The same points and some others measured another way (B), then each row and its match in B
B:
1: [-203  194 -325  136  135 -117  -30   72  126  138   35  121 -184 -360
 -359 -130 -138  -20 -285  -29 -243 -292  149  170   31  453 -183  124
 -122 -298  -73  114 -127  198 -115 -392  -85 -178]
2: [ 127   59  -26   91  -86  169   64   41   90 -113  240 -194   83  -28
  131   44  208   19  -85  -81  339   77  194   21   19   82   11  -55
 -128  140 -185   98    4 -343   14  115  -54 -109]
3: [ 140   24  106  -99  -40  206    6  -43  129 -149  -34  -90   56  266
  225   13  139 -289  216   76  175    7  -58   20   31 -303  167  -75
 -136  197  -52   94   65 -188  -30  156  119 -240]
4: [-357  265 -166 -229   28  -38  211  206 -169   33  143  208  -87 -473
 -248 -278  -12 -182 -318 -135 -120  161   22 -172  159  456 -245   51
 -144  -78  -93    1 -101   -5 -225  -29  -53  144]
5: [ 320 -128   47   79 -169   37 -229 -192  234 -162 -254 -107  119  236
 -152   82  -19  -88  103   22  134 -130   -1  154 -108   15  168  -28
 -124   48   98   -2  -88 -107  -29 -147  187 -174]
6: [-149   92 -110  -86   -8  -45  113  164 -140  123   73  216  -20 -245
   32 -205  -92  -14 -139   10 -181   -1  -17  -36  131  301 -195  -87
   -2  -93 -101   35   60  135  -24  -23  -78   19]
7: [ 504  -78  142   79 -293   66 -165 -273  216 -228 -369 -161  137  441
  -95  177  123 -258  276   50  102 -323  -89  -64  -44  -97  331 -145
   26  116  272 -106  -68 -107  -48  -37  255 -268]
8: [-207   74 -169  -34  112   30  118  330 -204  229  355  282   23 -529
  116 -298  -85  183 -259  -71  -67  358 -110    1  165  231 -280  109
 -135   28 -260  135   91   19   49 -129  -48  191]
9: [-120   52 -121   -8   94    1  -86  148   33  227 -154  262  -21   34
  192 -248 -128 -132   73  217 -172  -97  -36  281   77  -76  -16  -40
  -71 -192 -193  180    7  217 -107 -165   96 -163]
10: [  77  130 -215  171   70  103  207   29   12   20  339   16  -23 -161
   70 -157  120   16 -180 -181    3  -10    7  -89  130   41    9   46
  -35   80 -112   50  237 -187   98   53 -121  -83]
11: [ 340  152  -10  242 -114  156   -3  -46  215 -150  190 -322  -10  -60
 -102  307  276  -45   31  -84  217 -272   48 -174   38  103  120   43
  -75  192   91   51 -117 -209   66 -155   51 -327]
12: [  35   57 -114  -76 -157  -37  128  -14  -69  -84   47   37   37   96
   33 -112  -68  -67  -51  -88  -10   30   11  -85   80  195    8 -167
   35   21  -61  -60  178  -68  -29  221  -46  -24]
13: [  55   -9   19  -28  -93  103  -96   47  119 -141  107 -143   85 -135
 -103   66   53   20 -103  -61  309  188  114   96  -56  191  -59   51
 -259  124 -128   99 -161 -251  -57  -82   68  -31]
14: [ 139  116   77   46 -150   38  -34  -19   96  -16 -235  -42    4   14
  -92   74  176 -235   52  120  -38 -435  127  -60   45  251   23 -163
   32 -105  131   -4 -234   59 -130 -141   45 -248]
15: [ -38  183  -73  -43   15   58  125   44   -6  -30   77   68  -56 -244
 -155 -109  109 -199 -127  -88  -74  -74  -46 -167  119  181  -50   46
  -96   31   50    4  -45  -50  -84  -80    7  -69]
16: [ -72   66  -16  -86   46  122  -22  205  -20   59  115  119   61 -251
   66 -156   43  -60  -58    9  121  285  -90   52   82    2  -78  113
 -234  101 -169  149  -87 -106  -84 -129  138   45]
17: [ 377   43 -113  141 -204    3 -104 -103  174  -91  -82 -145   33  469
  114  190  -64 -101  323   64   54 -211 -153   -6   43 -189  329 -117
   69  102   37   11  142   20   22   24  215 -361]
18: [-322  257 -138 -108  212   86  161  294 -118  211  152  308  -91 -474
   18 -364   82 -201 -207    9 -156  113  -63  -38  205  111 -193  132
 -173  -77 -170  149  -72   45 -166 -162    5   41]
19: [ 224 -151  177    9  122  333  -60  -52  178  -82   58  -15  120  137
  366  -84  171 -137  171   86  202  111 -124  183  -14 -512  115   52
 -241  287 -107  200  163 -251  173   27   89 -197]
20: [ 484 -227  263   82 -283  203 -108 -203  161 -240 -135 -236  275  325
  184  130  228  -19  132   15  373  -69  125   60  -97  -65  160 -226
  -47  216   48  -20    8 -356  108  166   50 -124]
21: [-332  392 -133  -50  225  170  293  344 -148  288  135  314 -104 -377
  227 -431  308 -362 -158   71 -146  -43   26 -106  304  -19 -106   35
  -70 -130 -210  163  -77  -11 -254  -35  -24  -36]
22: [ 138   24 -246  204  -11  -87   -6  -47   25   86   20  166    5 -219
 -268 -188  -85   80 -220 -148 -203 -128  -81   -6   57  289  -20   84
   -2  -96   74  -50   83   48   32 -270   14   10]
23: [  10    7  -91  -64  -42    3   89   -1  -63  -39   55  146   45 -140
  -96 -220  -50  -54 -160 -137  -61  121  -81  -66   70  173  -57    6
  -75   46   -6  -39  118  -84  -11   21   -1   85]
24: [ 461 -197  189   63 -238  150 -122 -105   79 -154  -54 -115  237  185
  144  112  108   42  159   -4  246   63 -114  -30  -28  -94  142  -99
  -51  278   77  -19   49 -221  140   25  158  -58]
25: [-168  109 -162  -45   61   87  100  217  -36   33  351   23   -3 -253
  126 -125  -27   78 -171  -71  152  292   68   79   82  135 -153   52
 -193   70 -319  175   74 -154   -4   43  -66    3]
26: [  50   85 -119    6 -149  -67    2  -49   47  -74  -93    2    7  -16
 -230  -48  -31 -107 -108  -71  -25 -140   88  -23   16  340   -2  -77
  -28  -93   32  -55  -67  -26 -129  -48   23  -70]
27: [ 209 -166  223 -182 -101  176  -21 -185   88 -271 -120  -36  134  135
    2  -34   71 -213   80  -39  126   80  -96  -28  -55 -114   58  -66
 -174  250  115  -30   77 -227   66  136   67  -53]
28: [ -48  131  -98   58  -17  114   96   39  114  -99  222 -169  -22 -141
  -25    3  159  -32 -201  -94  230  -36  300   57    7  256  -90  -30
 -160    9 -193  110  -52 -263  -47   63 -152 -144]
29: [ 486 -142  212   22 -327  134 -138  -25   50 -166  -14 -186  247  225
  189  243   97   55  262   28  322  120 -163 -114   -4  -80  168 -129
  -27  339   66  -15   -7 -201  116   49  239  -84]
30: [ 288 -218  157   16 -196   37 -107 -236  118 -121 -351    3  165  300
   38  -64   12 -108   67   83   10 -276  119  160  -91   83   65 -260
   22  -51  100  -52   39  -50   36   67  -10 -128]
31: [-281  105 -310 -100   35 -128   32  137  -19   48  156  123  -93 -120
  -64 -167 -318   48 -163  -37  -90  130   69  188   32  302 -174   -6
 -132 -140 -273  115  116  116  -72    3  -79  -53]
32: [ 550 -133   41  204 -273   46 -186 -282  249 -234 -179 -229  151  331
 -156  215   60  -31  147  -64  187 -214  -51   -1  -91   -4  286  -62
  -20  157  204  -89    0 -194   65  -90  191 -213]
33: [  32  113   32 -122 -108   95  148   -7   -3 -144   41  -56   11   23
   29  -19  132 -219   -3  -46   69  -59   48 -158   81  116    4 -133
  -44   97    3  -14   28 -143  -55  184  -38 -119]
34: [ 307  -57  193 -115 -245  149   72 -179   54 -285  -90 -162  134  325
  122   85  162 -232  167  -32  171  -82  -22 -171   11  -73  160 -234
    7  240  119  -84  117 -242   44  313   32 -158]
35: [ 559 -264  181  153 -209  179 -239 -303  310 -276 -186 -254  216  399
   23  184  115  -35  195   -1  316 -103   -8  156 -160 -210  270  -58
 -131  238  116    2   25 -305  133  -25  172 -223]
36: [-181  174   85 -210   64  113  172  154 -114   91  -78  233  -44 -195
  128 -243  153 -351  -12  116 -192 -138  -31 -124  177   71 -133 -110
  -42  -48   -6   62  -61   94 -127   27  -31  -80]
37: [-331  160 -146 -105  162   43   97  308  -94  167  283  194  -81 -474
   58 -213  -66   20 -217   11  -65  185   22   72  124  243 -298   87
 -197  -50 -273  202  -23   67  -36 -134  -86   12]
38: [  98  -75 -160   57 -111 -118  -62  -58    4   53 -158  183   72   64
  -82 -204 -199   39  -80  -16 -159  -89  -10  140    7  228   -5  -98
   28 -147  -18  -38  114   99  -14  -74   26   -2]
39: [ -36  115  -17 -176 -229   39   21   93   10 -148  -12 -126   84  195
  106   18   40 -169   62   25  306  177  163   18   31  130   59 -182
 -104   51 -210   44  -89 -211 -225  250   91  -71]
40: [ -69  167 -121 -104  -48  -30   93 -122  118 -144 -135  -30 -125  195
 -136  -42  -41 -344   18    4 -130 -323  115   -9   32  146   55 -142
  -23 -113   29  -10   51   45 -138  124  -67 -298]
41: [-427  176 -108 -117  160   92  167  198  -25   74  143  127  -72 -394
    4 -321  108 -140 -361   -6   35   32  367  177   54  352 -311  -25
 -219 -199 -317  179 -118 -118 -184   28 -237   -1]
42: [-270  -61  -26 -227  -78  -56  115   74 -142   33 -105  219   84  -29
  139 -372 -128  -47 -226   40  -52   68  301  214    8  385 -262 -301
  -25 -227 -255   27   88    1 -100  276 -234  121]
43: [ 463 -117  -28  232 -290  -12 -218 -262  275 -188 -247 -238  129  424
 -112  192    1   -6  128    3  186 -313  128  150 -119   91  260 -153
   16   -7   91  -45  -25 -129   -1  -56  122 -274]
44: [ 178  191 -225  248  -32    4   39   40   41  120   24   96   -8 -150
 -148 -126  126  -80 -100  -91  -98 -186  -94 -113  142  119  126   93
   21  -56   61  -17  -33  -24  -94 -255  132  -84]
45: [ 318   77   57   92 -153  185   44   86   16  -58  195 -128  115   13
  208  126  231  -30  131  -28  236   66 -140 -212  127 -106  139  -28
  -27  289   -6   44   23 -217   67   25  149 -125]
46: [ 233 -196  141  -42  -69  184  -46 -163  130 -175  -98  -40  164  268
  192  -93   70 -119   85   12  186   48   19  161  -69 -208  102 -112
 -134  163  -47   46  152 -258   87  173   27 -100]
47: [ -96  242 -262   67   21 -124  105  -38   65   36  -47   88 -191 -123
 -294  -92  -66 -197 -153  -41 -320 -453   91  -51   89  383  -60  -41
   40 -246   78  -16    3  205 -108 -147 -110 -252]
48: [ 312 -143  -67  137 -193  -47 -150 -233  185 -144 -195  -74  104  253
 -159   18 -101   13    3  -50   47 -186   70  159 -106  152  134 -104
  -22  -39   68  -56   63  -79   24  -54   52 -139]
49: [-357  347 -331  -82    9 -129  193  340 -220  228  165  280  -97 -424
 -115 -312  -76  -67 -280  -67 -181  111   22 -115  238  472 -200   10
  -13 -212 -204   33  -76  125 -270  -88   -9  119]
50: [ 542 -206   90  200 -351   16 -299 -271  277 -237 -282 -273  208  357
 -165  260   23   55  137    5  278 -213   94  140 -166  129  229 -128
  -44   81  145  -58 -124 -184   28 -126  185 -200]
51: [ 215 -205   87   13  -80  128  -71 -207  180 -196  -79 -101  130  230
   82  -35   19  -38    5  -16  173  -51  139  216 -121  -36   44 -132
 -131   87  -51   44  131 -228  111  129  -66 -146]
52: [ 621 -195  160  161 -345  119 -175 -119  101 -159  -56 -195  276  270
  121  229  103  115  235  -19  300   44 -173  -87  -20  -86  244 -109
   17  319  126  -60   39 -228  156  -21  251  -81]
53: [ 195   21  108  -11   -5  242   81 -161  147 -167 -101  -47   62  202
  105 -119  284 -368   69  -16  112 -135   12  -26   30 -265  189  -51
 -110  137   56   18   69 -287  -41  144   46 -195]
54: [ 333 -208  133   -9 -142  120 -112  -99   78 -134  -35  -27  185  150
  129   21  -17   29  127   -2  144  115 -154   48  -41 -123   86  -57
  -96  237   31   14  126 -146  158   19  123  -51]
55: [ 280 -141   67   93 -122   87 -157 -130  130  -95 -180   17  176  -16
 -168  -95   86  -33  -71  -63  134   17  -11   98  -67   80   75   38
 -151   66   84  -24 -105 -206  -35 -181  154   30]
56: [ 188   38 -153  121 -139  -65  -82  -93  123  -18 -172    6   25  225
  -81  -39  -74  -96   51   15  -44 -223   12   88    7   92  157  -89
   25 -104   17  -13   31   32  -82  -68  106 -188]
57: [-338  105    2 -338   50   59  201  189 -206   12   82  277   10 -378
  -34 -372    0 -200 -250  -71  -79  300  -23  -89  131  258 -268  -12
 -180   10 -128   27   -6  -66 -147  113  -67  208]
58: [-221   17 -190  -78   49 -112  -16   48  -21   96 -113  268  -27 -208
 -199 -329 -207  -47 -252  -13 -211  -15   85  209    8  359 -193   -9
 -114 -249 -110   37   -6  129 -128 -147  -57   54]
59: [ 329 -198  -87  139 -277 -105  -85 -265   89 -122 -238   -5  174  323
  -91  -96 -128   79  -58  -82    5 -180  128  149  -86  250  114 -235
   93 -100   54 -136  168  -88   39   96  -26  -35]
60: [ 139   74  -30   69 -164  122  150   87  -57  -63  251 -108  126  -82
  157  -30  202   63 -125 -127  262  124  126 -134   96  189  -13 -117
  -16  140 -146    9   60 -314   22  188  -68   18]
61: [-157   71 -246   24   10  -98   52  252 -141  201  245  205   -6 -366
   19 -190 -205  229 -224  -43 -117  156   -5   66  113  397 -251    1
  -43  -96 -230   96   80  131   32 -135  -77   83]
62: [ -21  201   63 -115   -4  202  263   67  -50 -104  193  -24  -24 -164
   96  -73  289 -273  -61  -81   64  -30   14 -274  161   42  -41  -60
  -68  169   -3   22   33 -215  -31  185  -83 -100]
63: [-272  117 -129  -82  134  -11   89  226 -149  206   79  361  -25 -594
 -173 -388  -34  -31 -343  -57 -217  129  -43    0  135  372 -299  121
 -154 -136  -89   66  -99   89 -111 -269  -32  192]
64: [ 259  240  -30   74 -234   94   -3   31  103  -94  -78 -171   48  190
  -22  138  256 -284  171   10  219 -135  -27 -197  115  -20  285  -56
   -9   98   56  -15 -190 -184 -237  -19  275 -219]
65: [ -38   70   19 -114  -83   94   53  164  -80  -29  132   47   94 -295
  -31 -108  103  -32 -149  -79  168  266   -1  -89   77  233 -121   19
 -170  118 -101   42 -117 -193  -93  -23   60  128]
66: [ 198  -93 -132   86 -118 -104 -158  -62   68   21 -129  109   67   74
 -115  -56 -234   77   26    0 -118  -62 -136  120  -14  142   52  -19
  -17  -42   37  -14   81  126   41 -197  133  -68]
67: [-397  186 -201  -75  261   57  107  302  -78  285  119  343  -96 -317
  194 -425  -46 -132 -172  110 -174   88   45  218  155   35 -207   59
 -161 -198 -336  244   29  123 -136 -109  -60  -29]
68: [-199  143 -223  -26   60    5  102  197  -47   55  307   70  -50 -331
  -37 -146  -77   73 -238 -103   29  195   64   37   86  283 -187   73
 -160  -10 -246  123   45  -62  -33  -42  -87   16]
69: [ -14  -22   69 -186  -57   64   46   27  -70  -64  -44  148   81 -142
  -50 -189    5 -146  -80  -46  -12  151  -87  -59   53  130  -86  -30
 -129   86   15  -17    0  -83  -53   23   50   87]
70: [  39  -34 -162  116    0  -56   35   91 -107  219   -3  302   69 -165
   78 -325 -105  108 -157   -2 -220  -36  -61   90  106  194  -98  -61
   54 -143  -83   17  154  122   51 -127  -34   76]
71: [  88  114  -53  -80 -204   66   82  -74  126 -285  115 -299   -2  301
   60  179   47 -155   82  -64  281  -29  181  -44   -4   81  117 -182
  -67  133 -118   24   77 -250  -59  328  -36 -266]
72: [-201   61 -159 -197  141   32  146   38  -28  -39  175  175  -84  -48
   74 -252 -186 -150  -55  -65 -146  176 -145   44   81  -70  -76   33
 -157   70 -151   92  298   15   38  140  -59  -71]

[ 124 -167  193  -42   44  232  -15  -95  -66  -52  241 -110   88 -119
 -196  -72  175  164  -59  -76  -21 -402  -89  357   -1  -35 -231  104
 -221] : 33
[ -38  261 -577 -117  -74  -87 -209  191  142   -9  217  155  204  400
  -32  118  -96   12  171  256 -109  106  243  504   49  326  -42 -427
  -48] : 22
[  49  -81   95  -35 -173    9  -39 -138   44  133  -27 -236   76 -126
 -140  153 -148   86   35   32  -45  -39  177   68 -248  144 -279  224
  130] : 7
[ 161 -173  219 -173 -493  106  116  -22  -16   12  -93 -455  127 -303
 -193    5  -77  -75  407   87 -169 -599  291  -19  118  -52 -339  520
  311] : 53
[-146   40    6  193 -533   30 -177  -72 -187  223  -97  -40 -153 -107
 -210 -519 -154  -51 -270   26   80   18   28  242 -227 -362  -41 -189
  271] : 42
[ -87  362 -217   33 -324 -150 -212   26  114   48  -47   90    5  -41
  -53  -29  -28   57   49  -66  129  112  197  144 -262   47   31 -318
   44] : 56
[  78  248 -677 -127 -179  -97 -235  322  117 -115  -24  310  208  189
  167   96  220  -98  327   14  -60 -135  194  323   96  183  139 -544
  -29] : 10
[ 170  136 -166   63  184   75   -3  140  -89 -168  221  -62  -24  -53
  106  -33  239 -207   28    2    3  -42  -81  173  283 -127  379 -102
 -243] : 25
[  84  322  126  -42   17  -27  -83  -54  132 -147  102 -127   -2 -333
   14  171  221  107  172 -246  133 -142  105  -43 -110   65   96   29
 -256] : 17
[  -2  101 -282    7 -213  -82 -153   64  -60  162 -125  -56   -7   -2
   77   85 -124 -149   30   98  -96  191  236   85 -149   56   20 -144
  248] : 38
[  12  -77 -188  196 -178  -49   -2  -57  -62  229   29 -151  -26  118
  -93 -117 -216 -192 -208  153   -3  265  -96  157  -84  -31   85   56
  124] : 50
[ 210 -265  234   61 -348  218  298    3 -227   97  120 -481   27 -103
 -283 -268 -109 -276   37  221 -114 -450  -55  179  340 -325 -104  539
  197] : 51
[  93  145  388   87 -335  -84   88 -159  334 -334   97 -449   15 -388
 -314 -181 -135  157  312   71  297 -138  225 -153   70 -187   87  400
  -46] : 9
[  10   62 -322  -25  -32   -5 -155   92 -222  330 -125  100   20  140
  101  283 -118 -101 -201  115 -158  325  254  273 -329  143 -174 -295
  278] : 57
[ -64  -70   25   -6 -202  115 -177 -169  -28   34  222 -363  -61 -188
  -92 -358   37  -93  114  -92 -206 -407 -146  110  178  -20   39  257
 -129] : 60
[ 173   99  273  -40 -143   71  105  -20    7  -88   51 -300   26 -318
 -117  101   67    5  169  -37   66 -263  176   -5   19  -98  -64  281
   -5] : 3
[ 267   31 -655   56  153 -107  -32  375 -104  -54 -158  245  120  233
  315  339   51 -311   12  279  -23  487  251  173   48   18  333 -450
  214] : 35
[ 319 -225 -384  204  125  -92   76  138   73 -102 -115  133  153  113
  136  198   82 -159  -65  114  167  354  -79   69  -36   -2  290 -130
    4] : 37
[  87  -38   60  -48   -6  135   52  -55  -54   60  293 -339   61    9
 -156   10  -62  -69   66  129 -169 -227    6  250  171   86 -114  284
  -94] : 32
[ 117 -230  550   51 -541  225  239 -223  -96  231   27 -297   87 -291
 -491 -224   30  143 -114 -189  128 -708 -166  226 -200 -214 -538  504
   41] : 40
[  75  147 -289  -30 -137 -155 -130   77  260 -152  -22   54  171   55
  -31  169  -66  112  219  131  111  165  294  139 -127  184    3 -200
   21] : 18
[ 259 -584  252   73 -371  164  220 -178  106   38    7 -173  282  -95
 -412 -138   61  172    8  -67  125 -616 -273  240 -100  -41 -453  480
  -24] : 47
[ 142  111 -126  -30  259   43  -20   72  -30  -83  231 -138   56   44
   36  232   -4  -62   30  167  -71  161  145  211  101  106  111  -23
 -125] : 66
[   4  -22  320  164 -500  135  112 -197 -272  461  -85 -249 -136 -334
 -201 -241   99 -164 -280 -380   47 -437 -331   33 -264 -243 -169  322
   61] : 71
[ 140  -68 -307   82  -97  -14  -19  154 -136   87 -133   73   52   92
   57   78  -61 -166  -96  190   -1  239  155  201  -83  -83   64 -206
  242] : 58
[ 166  -16 -455  124   81  -54 -162  197  -37 -133 -108  271   43   29
  218   22  202 -127  -63   17   95  262   26  162  -39 -102  340 -458
   -7] : 43
[ 109 -124  240 -202   58  292   76  -80 -239  108  338 -557   24 -128
 -126   78  -51 -139  139  141 -410 -482  102  228  295   78 -268  516
  -13] : 23
[  33  116   66   32 -175  -74   79 -119   30  153   80 -510  -49 -114
  -82  120 -273 -198  105  151  -89  127  152 -109   27   96   44  435
  130] : 16
[  26 -139   38  158 -241  -21   66 -211   27  218  115 -438  -23  -51
 -157 -135 -200 -184  -37   38  -55  -23 -200  -19   19   42   35  461
   19] : 61
[ 105  222 -553   11  148 -126  -92  239  -73  126  -42  149   65  268
  220  426 -105 -205  -55  248  -66  572  295  218 -118  204  165 -404
  153] : 54
[ 103 -473  249  111 -528   84  144 -194  -63  191 -120 -473   50 -153
 -334 -270 -319  -81  -14  212  -49 -229   18   35  -48 -194 -309  578
  396] : 30
[  71  144 -425   46  -37   -9 -120  219 -114   41   18  197   50  190
   75   29   35 -130  -81  144  -10  201  123  359  -16  -30  134 -434
   64] : 48
[  92 -150 -500   18 -326 -135 -158   78   73  242 -352  334  223  151
   56  236   14   24  -39  -67   50  113   88  200 -488  244 -236 -344
  260] : 62
[ 227 -302 -501  308 -456 -210  165  112  183  164 -297  274  270  326
 -140   -4 -112 -107 -143  136  320  260 -189  202 -274    4   24 -148
  231] : 1
